Each row is followed by roughly how far along a hidden order it lies, from 0 to 12. A new part has a new order.
[9, 0, -1, 0, -1, -1, -1, -1, 1, 0, 6, 0, 0, 36, 0, 4, -11, 0, 2, 0, 0, -1, 0, 1, 0, -1, 1, 0, 0, 0, 2, 0, 0, 4, -1, 0, 15, -1, -2, 2, 1, 0, 2, 3, 1, 2, 4] => 10
[3, 1, -2, -1, -2, 1, 1, -15, -3, -1, 6, -3, 0, 38, 0, -7, 3, 0, -1, 0, 0, -2, -2, 1, -1, 1, 1, 0, 1, 0, -6, -1, -5, -1, -3, 1, 11, 0, -1, 3, 3, 0, 3, 2, 1, 2, 6] => 10
[11, 1, 6, -2, 1, 0, 4, 4, -2, 1, 12, -3, -1, 31, 0, 4, -9, -1, 2, 1, 0, 2, 2, 0, 4, 0, -1, 0, -3, -1, 2, 2, -1, 3, 3, -2, 21, 1, -1, -1, -5, 0, -6, 0, 0, 4, 3] => 11
[3, -1, 0, -1, -6, -1, -1, 0, 0, 0, 3, -1, 0, 15, 0, 1, -4, 0, -1, 0, 0, 0, 2, 1, 1, 0, 0, 0, 0, 0, 0, 0, 0, 2, 2, 1, 8, -1, -2, 0, -2, 0, 1, 1, 1, 2, 3] => 4
[8, 0, 0, -1, 5, 2, 3, -2, -2, 0, 13, -1, 0, 43, -1, 2, -11, 0, 3, 1, 0, 0, 0, 0, 2, -2, -1, 0, -5, -2, 8, 0, -1, 3, -1, -1, 18, 0, -1, -2, -3, 0, 1, 3, 0, 2, 2] => 12
[1, -1, 0, -1, -7, -1, -1, -1, -2, 0, 2, -1, 0, 9, 0, -1, -1, 0, -2, 0, 0, 0, 1, 1, 1, 0, 0, 0, -1, 0, 0, 0, -1, 1, 2, 1, 6, -1, -1, 0, -2, 0, 1, -1, 1, 1, 2] => 3
[3, 0, 2, -1, -4, -2, 0, -4, -3, 1, 3, -1, 0, -3, 0, 2, 0, -1, 0, 0, 0, 1, 1, 0, 1, 0, 1, -1, -1, 0, 0, 2, 1, -2, 0, -1, 13, 0, -2, 2, -1, 0, -3, -4, 0, -1, 1] => 3
[0, -1, 2, -1, -1, -2, -1, -1, 11, 0, 3, -1, 0, -3, 0, -4, 2, -1, -1, 1, 0, 0, 3, 1, 2, 0, 0, -1, 0, 0, -3, 1, 0, -1, 3, 0, 4, -1, 0, -2, -4, -1, -1, 0, 1, 2, -3] => 1
[-1, -1, -3, 0, -4, 0, -2, -4, 0, 0, 2, 1, 1, 7, 0, -2, -1, 0, -1, 0, 0, -1, 0, 0, 0, -1, 1, 0, -2, -1, 3, -1, 1, 1, 0, 1, 3, -1, -1, -1, 0, -1, 5, 2, 0, 0, 0] => 1
[0, -1, -2, 0, -1, 1, 0, -4, 1, 0, 2, 1, 0, 6, -1, -1, 0, 0, 0, 0, 0, -1, 0, 0, 0, -1, 0, 0, -2, -1, 4, 0, 1, 0, -1, 0, 4, 0, 0, -1, 0, 0, 3, 2, -1, -1, 0] => 0
[3, 0, 0, 1, -1, 0, -2, 0, 0, 0, 0, -1, -1, -1, 1, 1, -1, 0, -3, 1, 0, 0, 2, 1, 0, -1, -1, 1, 0, 1, 1, -1, 1, 2, 3, 2, 5, 0, -1, 1, -1, 0, 1, -1, 0, -1, 3] => 0
